Below is a small trained network, with its code and all its weights. Each question gives an input and a class and asks what happens when units are switched off, that is, made to give their printed mean instead of their output.

import numpy as np


def w(rows, s, z=0):
    codes = np.array(rows[::2]) - 128.0
    scale = np.full(codes.shape[1], s)
    scale[-1] = z or s
    return codes * scale


def norm(h):
    return h / np.sqrt((h * h).mean(-1, keepdims=True) + 1e-5)


def f(y):
    return np.maximum(y, 0)


def log_softmax(a):
    a = a - a.max(-1, keepdims=True)
    return a - np.log(np.exp(a).sum(-1, keepdims=True))


def net(x, mask):
    res = np.array(x, float).reshape(1, 3) / 4 @ E
    u = 0
    for l in range(4):
        y = f(norm(res) @ A[l][:, :-1].T + A[l][:, -1])
        res = res + np.where(mask[u : u + 8], y, B[l][:, -1]) @ B[l][:, :-1]
        u += 8
    return log_softmax(norm(res)[-1] @ U[:, :-1].T + U[:, -1])


A, B = {}, {}
E = w([
[98,2,99,225,126,148],'x0',
[57,226,164,173,122,213],'x1',
[84,150,87,100,144,4],'x2',
],0.0055)
A[0] = w([
[100,94,1,176,114,109,157],'0.n1',
[96,222,76,60,118,131,178],'0.n2',
[139,122,131,56,133,123,71],'0.n3',
[109,115,54,85,120,32,3],'0.n4',
[53,172,162,96,80,194,170],'0.n5',
[114,152,146,56,86,126,57],'0.n6',
[79,116,93,169,117,191,67],'0.n7',
[92,156,137,92,188,77,86],'0.n8',
],0.007,0.0018)
B[0] = w([
[112,200,132,25,253,136,235],'0.n1',
[133,191,47,212,97,119,254],'0.n2',
[100,87,191,179,65,214,172],'0.n3',
[84,81,79,73,25,105,236],'0.n4',
[123,42,88,127,68,134,245],'0.n5',
[153,205,171,189,71,184,180],'0.n6',
[44,61,132,159,68,196,202],'0.n7',
[91,132,29,157,197,145,200],'0.n8',
],0.0054,0.0043)
A[1] = w([
[216,179,177,120,129,184,1],'1.n1',
[7,69,208,149,144,196,173],'1.n2',
[12,246,127,116,200,101,57],'1.n3',
[102,143,207,106,189,231,92],'1.n4',
[112,132,73,159,183,3,184],'1.n5',
[82,229,137,116,145,103,53],'1.n6',
[157,67,236,91,198,231,144],'1.n7',
[138,224,192,183,138,193,99],'1.n8',
],0.006,0.00099)
B[1] = w([
[183,164,104,86,104,116,177],'1.n1',
[101,144,205,137,168,184,253],'1.n2',
[152,115,133,187,140,66,230],'1.n3',
[101,86,93,123,109,141,197],'1.n4',
[134,154,153,137,71,216,235],'1.n5',
[125,116,112,210,90,31,190],'1.n6',
[146,97,184,172,2,59,225],'1.n7',
[124,104,90,65,175,164,212],'1.n8',
],0.0076,0.0043)
A[2] = w([
[161,99,36,184,139,113,90],'2.n1',
[171,125,148,92,115,145,76],'2.n2',
[77,56,174,209,175,137,135],'2.n3',
[133,120,120,154,102,134,5],'2.n4',
[117,117,52,9,75,158,183],'2.n5',
[77,139,146,121,254,147,24],'2.n6',
[124,110,137,59,108,57,142],'2.n7',
[59,136,178,139,210,108,120],'2.n8',
],0.0087,0.0027)
B[2] = w([
[98,186,97,143,127,180,183],'2.n1',
[194,211,71,237,106,1,155],'2.n2',
[120,234,97,17,147,130,234],'2.n3',
[148,162,87,75,187,105,133],'2.n4',
[119,38,101,83,233,134,255],'2.n5',
[27,222,205,102,117,28,149],'2.n6',
[70,50,168,195,175,171,187],'2.n7',
[203,113,177,54,187,47,162],'2.n8',
],0.0061)
A[3] = w([
[66,191,140,80,208,188,252],'3.n1',
[90,91,167,63,182,134,8],'3.n2',
[140,160,185,172,102,233,48],'3.n3',
[64,92,127,72,117,127,230],'3.n4',
[140,144,103,174,45,87,161],'3.n5',
[210,119,119,96,141,230,67],'3.n6',
[135,75,173,2,126,165,99],'3.n7',
[199,158,114,119,102,144,119],'3.n8',
],0.0083,0.0022)
B[3] = w([
[140,82,147,113,62,79,254],'3.n1',
[203,123,71,164,135,102,188],'3.n2',
[115,51,149,50,110,227,201],'3.n3',
[173,145,172,193,248,197,226],'3.n4',
[26,104,136,214,92,101,201],'3.n5',
[170,197,169,81,90,95,197],'3.n6',
[117,197,106,200,115,135,230],'3.n7',
[90,74,73,2,148,55,162],'3.n8',
],0.0068,0.0061)
U = w([
[158,9,184,162,49,48,24],'0',
[53,186,37,194,82,87,140],'1',
[203,157,62,27,87,108,90],'2',
[84,186,210,77,194,50,120],'3',
[149,33,73,159,249,132,171],'4',
[227,187,156,194,163,150,7],'5',
[127,108,210,103,85,244,254],'6',
],0.017,0.0029)

Each question gives the input, the list of numbers given to net, and the class t.
The units are the neurons (one row each of A and B). Each row of codes is followed by its name. A weight is (code - 128) times the scale printed after its matrix; where a second scale follows, it is the last column's (A, B and U).
mask holds one flag per neuron, layer by layer. A switched-off neuron (its flag False) gives its mean, the last column of its row in B, instead of its output. The means were averaged over made-up inputs and are rounded, as every weight is.
A unit's drop is (log p(t) with every unit on - log p(t) with that unit switched off) / (log p(t) with every unit on - log p(t) with every unit switched off).
The circuit of an input: a set's keep is (log p(t) with only the set's units on - log p(t) with every unit switched off) / (log p(t) with every unit on - log p(t) with every unit switched off). Starting from the 12 units with the biggest drops (on a tie, the unit counted first), units are removed one at a time, each time the one whose removal leaves the highest keep (on an exact tie, the one counted first), for as long as the keep stays at least 0.8.
circuit, biggest first: the units of the circuit, biggest drop first
unit that matters most: the unit with the biggest drop
k most important neurons: the k neurons with the biggest drops, biggest first
k most important neurons of layer l: the k neurons of layer l with the biggest drops, biggest first
drop of u: that unit's drop, to one decimal
input [-4,-4,-5], class 0: 2 most important neurons : 1.n7, 0.n2
input [2,-5,-6], class 0: circuit, biggest first : 1.n7, 0.n2
input [7,-2,4], class 3: 2 most important neurons of layer 2 : 2.n6, 2.n3
input [-4,-5,-3], class 0: 2 most important neurons of layer 2 : 2.n2, 2.n3
input [-4,5,-1], class 1: circuit, biggest first : 1.n6
input [2,8,4], class 3: circuit, biggest first : 1.n2, 1.n5, 2.n8
input [-5,-3,0], class 1: circuit, biggest first : 0.n2, 2.n3
input [6,-2,3], class 3: 2 most important neurons of layer 0 : 0.n1, 0.n2
input [7,-3,-2], class 5: 2 most important neurons : 1.n7, 2.n3
input [-7,0,-1], class 1: 2 most important neurons : 0.n2, 1.n6
input [8,-5,-3], class 5: 2 most important neurons : 2.n3, 0.n2
input [4,-3,-5], class 6: 2 most important neurons : 2.n5, 1.n7
input [3,-2,0], class 5: 2 most important neurons : 0.n2, 0.n8
input [5,-1,-3], class 6: 2 most important neurons : 1.n7, 2.n5
input [-4,2,0], class 1: unit that matters most : 0.n2
input [0,-2,-4], class 0: 2 most important neurons : 0.n2, 1.n7
input [3,2,5], class 3: 2 most important neurons : 0.n1, 0.n2
input [-6,-7,-8], class 0: 2 most important neurons of layer 2 : 2.n3, 2.n2
input [5,-3,-3], class 5: 2 most important neurons : 2.n3, 1.n5
input [1,0,2], class 4: 2 most important neurons of layer 0 : 0.n4, 0.n2
input [8,8,2], class 6: unit that matters most : 0.n7
input [7,-8,-4], class 5: 3 most important neurons of layer 0 : 0.n2, 0.n4, 0.n5
input [2,-1,3], class 4: drop of 0.n4 : 3.0
